Each row has a class, written after it, and each block has its own classes.
[1.2, -11.7, -9.8, 17.2, 6.3, 12.4, 5.1, -0.8, 12.0, 19.3, -3.4, 9.3, 4.2, 7.6, -7.0, 6.7, 4.1, -8.9, -2.3, -11.7, 2.1, 2.1, 4.6, 11.2, -0.5, 8.5] : J777
[5.1, -11.1, -7.6, 10.9, 5.8, 4.2, 6.2, -2.6, 26.1, 9.0, -6.7, 8.1, -2.3, 4.3, -5.0, 6.5, -3.0, -3.8, -5.9, -4.8, -3.0, -2.6, 3.5, 8.9, 4.0, 11.8] : J777
[-3.4, -13.9, 1.8, 11.5, 1.7, -4.5, 1.7, -4.2, 26.2, 6.7, -7.1, 12.6, -3.7, 5.3, -12.1, 0.8, -10.9, -6.6, -5.0, -2.6, -5.1, -5.7, 3.3, 7.6, 5.5, 15.6] : J777
[-9.8, -8.1, -6.0, -5.4, -1.6, -11.9, 5.4, 0.7, 7.0, 5.6, -5.1, 18.1, 10.7, 6.9, 2.3, 1.3, 5.1, -8.5, -1.2, -1.9, 1.6, 1.6, -3.4, 6.8, -1.7, -8.9] : J777
[2.4, -0.3, -3.4, -1.9, 7.1, 11.4, 5.0, 1.8, -3.0, 6.6, 2.6, -5.9, 1.0, 1.9, 5.3, 4.6, 7.1, 1.4, -0.7, -3.5, 3.6, 1.1, 3.3, 6.4, -5.1, -1.9] : J518
[3.1, -3.2, -0.3, 2.9, -0.9, -1.7, 2.1, -5.4, 3.4, 7.0, 0.2, -3.4, 2.8, 1.4, -1.8, 4.3, 3.4, -1.3, 1.7, -4.8, 4.0, -4.5, 4.7, 6.1, 0.2, -2.1] : J518
[-0.4, 0.5, -1.9, -5.0, 4.8, 1.8, 1.8, 0.9, 0.8, 6.6, 1.6, -2.1, 2.4, 0.9, 6.6, 4.3, 5.4, 2.1, 0.2, -2.2, -0.3, -1.8, -2.8, 6.9, -4.2, -8.6] : J518
[5.1, -8.1, -13.1, 8.8, 12.6, 8.3, 1.9, 3.2, 15.0, 10.8, -3.1, 3.5, 3.8, 5.1, 0.8, 8.0, 6.4, -3.3, -1.6, -7.1, -3.0, -1.0, 0.5, 11.1, -2.9, 2.9] : J777
[-1.9, -2.3, -3.7, 5.5, -1.1, 5.2, 2.4, 0.7, -1.4, 7.1, 2.2, 2.1, 0.1, 2.6, 0.6, 3.1, 10.0, -0.2, 1.3, -4.0, 3.9, 2.2, 1.5, 6.0, -2.5, -0.5] : J518
[-5.1, -1.0, -3.1, -3.0, -5.5, -25.5, 1.6, -5.7, 16.1, -3.8, -1.5, 10.2, 2.2, 0.8, -1.0, 0.1, -10.7, -0.6, -8.5, 3.0, -6.1, -9.5, -2.9, 2.8, 11.4, -2.7] : J777
[3.1, -6.2, -3.6, 1.4, 4.5, 12.6, 7.5, -0.4, 4.8, 12.4, -0.1, 3.2, 2.9, 2.3, -0.5, 1.1, 5.3, -3.8, 1.1, -2.5, 5.1, 2.9, 2.3, 7.9, -4.3, -1.7] : J518
[-2.6, -7.8, -6.0, 5.8, 6.5, 11.2, 1.3, 1.7, 5.0, 13.0, -3.6, 6.8, -0.1, 3.8, -4.6, 2.3, 6.4, -5.8, 1.2, -4.7, 5.2, 6.6, 1.9, 6.2, -2.4, 2.3] : J518
[-1.6, -3.0, 3.1, -6.1, 0.1, 14.4, 4.2, 1.2, -9.8, 6.3, -1.2, 2.5, 3.7, 0.8, 1.6, -4.0, 5.8, -5.7, 4.9, 0.0, 9.3, 6.3, 1.8, -0.8, -6.3, -6.0] : J518
[5.5, 2.9, 7.3, -6.6, -5.4, -12.9, -0.1, -3.5, 5.0, -8.7, 2.0, -5.5, -0.7, -2.9, 6.0, -2.5, -8.6, 4.7, -4.0, 6.3, -6.8, -5.5, 0.0, -0.4, 2.9, 0.8] : J777
[5.6, -3.1, -6.0, 7.9, 10.3, 26.7, 7.6, 1.1, -6.5, 17.4, 4.9, -7.3, 6.8, 1.2, 1.3, 7.2, 15.1, -1.5, 6.3, -14.0, 11.6, 4.7, 4.3, 11.2, -7.8, -3.5] : J518
[2.1, -19.5, -5.5, 15.5, 10.6, 32.4, 2.1, 3.4, 6.0, 26.3, -6.8, 10.6, 2.2, 6.8, -13.7, -2.4, 7.8, -11.2, 4.8, -7.9, 13.5, 10.3, 8.0, 11.4, -3.3, 10.7] : J518

Next block, with new classes.
[-6.7, -1.7, 26.6, -1.1, -1.4, 23.9, 6.9, 16.7, -12.0, 10.0, 2.6, -16.9, -9.6, -8.1, -25.4, 13.2, -1.5, 2.2, -0.3, 1.3, 7.1, 2.7, -25.2, 5.1, 0.9, -2.2] : J679
[0.0, 3.2, 11.2, -7.5, -3.1, 15.1, 0.8, 2.6, -10.8, 9.9, -14.8, -16.9, -8.6, -7.5, -11.2, -0.9, -7.4, -2.1, 3.0, 17.4, 5.5, 2.7, -18.0, 10.4, 6.3, 25.5] : J738
[3.4, 5.7, 13.3, 24.2, 0.6, 15.4, -11.6, 14.6, 1.4, 13.1, -5.6, -26.4, -20.4, 11.7, -12.9, -4.2, -11.9, 5.7, -0.7, 21.5, 14.4, 9.6, -19.7, 14.9, -7.6, 33.7] : J738
[-7.1, 6.3, 15.7, -7.9, -0.8, 26.4, -8.2, 14.0, -2.2, -8.5, -4.7, -20.0, -6.5, -1.2, -46.6, 10.1, 24.5, 4.2, -4.8, 2.3, 8.5, 5.1, -26.5, -10.6, -9.0, -7.9] : J679
[-6.1, 4.2, 10.2, 8.9, -1.9, 17.2, -3.4, 9.9, -7.4, -4.8, -4.3, -16.2, -1.9, 3.0, -28.2, 16.9, 24.9, 1.8, 7.9, -6.4, 8.0, -0.6, -19.9, 2.4, -4.2, -3.6] : J679
[-0.6, -1.6, 13.6, 4.8, 1.4, 20.4, 4.0, -3.9, -13.0, 26.4, -18.0, -21.2, -3.2, 6.7, 14.1, -13.7, -1.5, 4.3, 3.2, 23.3, 1.4, -8.7, -7.8, 17.8, 7.5, 28.9] : J738
[-4.3, -1.7, 20.1, 3.2, -0.3, 28.3, -6.5, 8.3, -19.1, 21.7, -5.1, -26.1, -4.8, 8.1, -22.1, 9.6, 11.4, -6.8, -3.6, 1.9, 9.4, 4.9, -19.9, 19.1, 0.5, -1.0] : J679
[-4.7, -3.7, 14.5, -15.6, -0.1, 20.0, 7.1, 15.2, -4.3, 1.0, -13.3, -29.1, -14.6, -3.6, -26.6, -4.2, -8.3, 3.5, 2.3, 17.7, 5.6, 3.7, -22.3, 8.5, -4.0, 34.7] : J738
[6.5, 8.7, 17.3, -5.3, -3.6, 16.7, -13.8, 4.2, -6.7, -14.2, -12.8, -23.5, -23.6, -4.8, -9.2, 0.4, -5.4, -8.8, 13.3, 12.5, -1.5, 4.1, -19.0, 11.2, -1.2, 39.4] : J513
[-1.9, 5.4, 2.2, -3.2, 7.3, 11.7, 8.9, 11.3, 3.5, 3.2, -7.6, -14.7, -12.8, -3.5, -10.7, -14.3, -9.3, -0.1, 6.2, 11.0, 5.2, 9.9, -15.3, -3.1, 2.2, 17.5] : J738
[14.2, 5.5, 8.9, -11.4, 0.1, 12.2, 2.7, -11.8, 2.5, -0.4, -0.3, -20.2, -11.8, -3.5, -13.2, -7.7, -13.6, 6.6, 18.4, -1.1, 3.6, 8.3, -13.7, 2.6, 8.8, 33.3] : J738
[-1.2, 6.0, 9.1, 7.5, 0.4, 15.9, -11.5, 9.6, 2.6, -32.3, -2.0, -43.8, -22.8, -8.3, -46.3, 2.6, -5.6, -4.2, 2.3, 12.1, 14.3, 5.3, -18.4, 6.1, -1.0, 27.5] : J513
[3.3, 2.5, 15.0, -5.7, 5.9, 12.8, -3.2, 8.9, -2.7, 16.3, -12.9, -19.5, -7.0, 3.2, -17.1, 0.7, -8.4, 2.9, -5.4, 20.6, 11.6, 10.7, -13.0, 17.4, 1.2, 26.7] : J738
[-0.4, -1.3, 16.2, -0.7, 13.3, 28.5, -1.9, 8.1, -0.2, -0.4, -2.5, -6.7, -9.1, -18.9, -29.6, 0.7, 11.5, -0.1, 1.6, -3.6, 1.5, 19.1, -18.2, -4.5, -1.4, -8.8] : J679
[3.4, -6.1, -1.4, -5.9, 4.2, 5.7, -8.7, 8.2, -2.0, -8.3, 9.5, -17.0, -13.0, -6.6, -5.8, -4.4, -1.6, -1.9, 11.5, -1.5, 13.6, 14.4, 0.3, 8.5, -8.1, 7.1] : J513
[-2.8, 3.0, 25.4, 6.9, -0.8, 31.0, -7.4, 12.7, -21.5, -10.6, -6.6, -11.5, -23.3, 10.3, -1.2, 13.8, 1.9, 2.0, 0.7, 8.8, 2.8, 6.6, -11.8, 7.9, -10.2, 15.0] : J513
[13.9, -12.3, 5.0, -15.3, 2.1, 24.9, 5.5, 7.8, 13.9, -15.6, -15.4, -13.5, -18.3, -17.6, -44.6, -9.8, -12.0, 0.6, -1.8, 11.7, 6.6, 31.5, -14.1, 3.2, 8.8, 35.2] : J738
[-0.2, 1.8, 16.0, -11.9, 0.8, 19.8, -17.2, 14.8, -6.8, 2.4, -9.8, -16.6, -21.5, -6.8, -6.0, 14.8, -3.9, -1.7, -6.4, 4.5, 5.6, 2.5, -6.9, 2.1, -0.9, 11.8] : J513
[-2.8, 8.7, 2.9, -0.5, 5.1, 13.9, 12.3, 3.4, 3.4, 12.6, -18.4, -22.8, -7.6, -1.0, -22.9, -13.9, 4.2, 4.4, 0.3, 20.0, 16.7, 10.5, -11.6, 7.6, -3.8, 23.0] : J738
